Here is a tiny trained network, its code and every weight. The questions are about switching its units off for an input and a class, where a switched-off unit gives its printed mean instead of its output.

import numpy as np


def w(rows, s, z=0):
    codes = np.array(rows[::2]) - 128.0
    scale = np.full(codes.shape[1], s)
    scale[-1] = z or s
    return codes * scale


def norm(h):
    return h / np.sqrt((h * h).mean(-1, keepdims=True) + 1e-5)


def f(y):
    return np.maximum(y, 0)


def log_softmax(a):
    a = a - a.max(-1, keepdims=True)
    return a - np.log(np.exp(a).sum(-1, keepdims=True))


def net(x, mask):
    res = np.array(x, float).reshape(1, 6) / 4 @ E
    u = 0
    for l in range(3):
        y = f(norm(res) @ A[l][:, :-1].T + A[l][:, -1])
        res = res + np.where(mask[u : u + 7], y, B[l][:, -1]) @ B[l][:, :-1]
        u += 7
    return log_softmax(norm(res)[-1] @ U[:, :-1].T + U[:, -1])


A, B = {}, {}
E = w([
[238,186,139,153,135,121],'x0',
[139,125,103,84,134,46],'x1',
[89,226,93,131,170,122],'x2',
[127,131,130,127,128,124],'x3',
[129,108,87,194,125,108],'x4',
[149,93,115,133,250,152],'x5',
],0.011)
A[0] = w([
[124,125,140,175,165,242,52],'L0N0',
[128,207,93,130,155,151,17],'L0N1',
[145,106,107,121,207,131,2],'L0N2',
[50,106,95,97,91,156,77],'L0N3',
[135,158,196,6,141,181,19],'L0N4',
[101,157,174,173,74,199,96],'L0N5',
[127,101,73,207,132,102,23],'L0N6',
],0.014,0.0062)
B[0] = w([
[155,131,95,90,149,48,254],'L0N0',
[93,120,120,139,104,180,205],'L0N1',
[154,186,162,78,157,100,207],'L0N2',
[104,89,124,102,208,144,246],'L0N3',
[99,115,168,252,131,75,252],'L0N4',
[137,118,87,106,105,66,248],'L0N5',
[97,113,159,205,163,113,194],'L0N6',
],0.015,0.0044)
A[1] = w([
[186,89,122,104,100,172,66],'L1N0',
[210,30,187,157,93,179,41],'L1N1',
[244,175,131,151,98,167,2],'L1N2',
[83,193,95,143,131,173,104],'L1N3',
[119,90,164,111,234,69,231],'L1N4',
[236,173,180,199,146,173,20],'L1N5',
[228,191,134,164,52,154,33],'L1N6',
],0.012,0.0045)
B[1] = w([
[110,143,111,85,111,173,131],'L1N0',
[126,250,121,130,116,238,147],'L1N1',
[74,87,107,97,162,113,147],'L1N2',
[160,147,144,102,99,215,147],'L1N3',
[211,122,119,133,136,144,253],'L1N4',
[55,39,96,124,166,112,158],'L1N5',
[71,92,115,81,230,103,157],'L1N6',
],0.014,0.015)
A[2] = w([
[118,101,106,134,116,230,194],'L2N0',
[103,120,98,186,145,107,141],'L2N1',
[104,138,110,86,71,89,11],'L2N2',
[53,103,122,112,74,87,78],'L2N3',
[210,95,95,126,93,69,199],'L2N4',
[133,129,103,249,101,134,88],'L2N5',
[192,156,87,105,151,102,252],'L2N6',
],0.015,0.0032)
B[2] = w([
[90,174,170,108,155,150,167],'L2N0',
[127,147,213,149,119,105,182],'L2N1',
[218,191,137,76,116,118,150],'L2N2',
[246,169,137,132,207,123,166],'L2N3',
[84,147,145,107,53,165,236],'L2N4',
[101,144,212,122,120,122,168],'L2N5',
[83,140,141,104,44,100,253],'L2N6',
],0.012,0.011)
U = w([
[218,134,122,75,141,99,117],'0',
[68,33,94,88,210,127,121],'1',
[104,128,124,95,43,80,174],'2',
[97,131,181,104,111,137,234],'3',
[96,125,210,198,122,120,102],'4',
[91,168,117,115,109,248,125],'5',
[128,100,87,171,73,156,2],'6',
],0.015,0.0065)

Each question gives the input, the list of numbers given to net, and the class t.
The units are the neurons (one row each of A and B). Each row of codes is followed by its name. A weight is (code - 128) times the scale printed after its matrix; where a second scale follows, it is the last column's (A, B and U).
mask holds one flag per neuron, layer by layer. A switched-off neuron (its flag False) gives its mean, the last column of its row in B, instead of its output. The means were averaged over made-up inputs and are rounded, as every weight is.
A unit's drop is (log p(t) with every unit on - log p(t) with that unit switched off) / (log p(t) with every unit on - log p(t) with every unit switched off).
The circuit of an input: a set's keep is (log p(t) with only the set's units on - log p(t) with every unit switched off) / (log p(t) with every unit on - log p(t) with every unit switched off). Starting from the 12 units with the biggest drops (on a tie, the unit counted first), units are removed one at a time, each time the one whose removal leaves the highest keep (on an exact tie, the one counted first), for as long as the keep stays at least 0.8.
circuit, biggest first: the units of the circuit, biggest drop first
unit that matters most: the unit with the biggest drop
k most important neurons: the k neurons with the biggest drops, biggest first
top k neurons in layer l: the k neurons of layer l with the biggest drops, biggest first
input [4,6,-1,-3,7,2], class 4: circuit, biggest first -> [L0N6]
input [2,4,-4,6,-2,-7], class 0: 4 most important neurons -> [L1N4 L2N3 L0N0 L1N6]
input [-7,1,-4,0,8,3], class 4: circuit, biggest first -> [L0N6 L2N1]
input [-7,-5,3,-5,2,-8], class 0: 2 most important neurons -> [L0N5 L2N3]
input [5,-8,8,7,3,5], class 2: top 2 neurons in layer 1 -> [L1N1 L1N6]
input [8,4,-8,-7,-7,-3], class 1: 2 most important neurons -> [L1N6 L1N5]
input [2,-2,3,1,5,-8], class 0: top 2 neurons in layer 1 -> [L1N4 L1N6]
input [5,-1,-4,-2,4,-3], class 1: circuit, biggest first -> [L1N6 L1N5]
input [5,-8,-2,-1,-3,-5], class 2: top 2 neurons in layer 0 -> [L0N5 L0N0]
input [-1,4,-4,-7,-4,-7], class 0: top 2 neurons in layer 2 -> [L2N3 L2N6]
input [-3,4,4,1,6,0], class 4: 2 most important neurons -> [L0N6 L0N0]
input [-6,2,6,7,8,-6], class 4: top 2 neurons in layer 1 -> [L1N6 L1N1]
input [-6,-1,4,7,8,3], class 4: 3 most important neurons -> [L0N6 L1N6 L2N1]
input [-8,2,-4,3,-5,-4], class 1: unit that matters most -> L0N3
input [5,-8,-2,7,2,-2], class 2: 2 most important neurons -> [L0N5 L0N0]
input [-4,-7,-4,6,3,7], class 0: circuit, biggest first -> [L0N0 L1N4]
input [8,7,2,5,0,6], class 1: circuit, biggest first -> [L1N5 L0N0 L0N5]
input [-7,4,8,3,-6,8], class 0: 2 most important neurons -> [L1N4 L0N2]
input [8,-6,-3,-5,8,4], class 1: 2 most important neurons -> [L1N5 L0N4]
input [4,2,6,-1,-5,-2], class 5: 4 most important neurons -> [L0N1 L1N3 L0N6 L0N0]
input [3,-2,0,0,-8,-5], class 4: most important neuron -> [L0N4]
input [-1,6,7,7,-7,-8], class 0: circuit, biggest first -> [L1N4 L2N3 L2N4 L2N2]
input [2,4,8,2,-2,-7], class 5: circuit, biggest first -> [L1N3 L0N0 L0N1]
input [7,0,0,-6,-8,4], class 4: 2 most important neurons -> [L0N4 L2N1]
input [5,-8,2,1,-7,-4], class 2: 2 most important neurons -> [L0N5 L0N0]
input [-4,8,-6,1,5,-8], class 0: top 3 neurons in layer 2 -> [L2N3 L2N6 L2N2]
input [5,-7,5,6,-1,-2], class 2: circuit, biggest first -> [L0N5 L2N6]
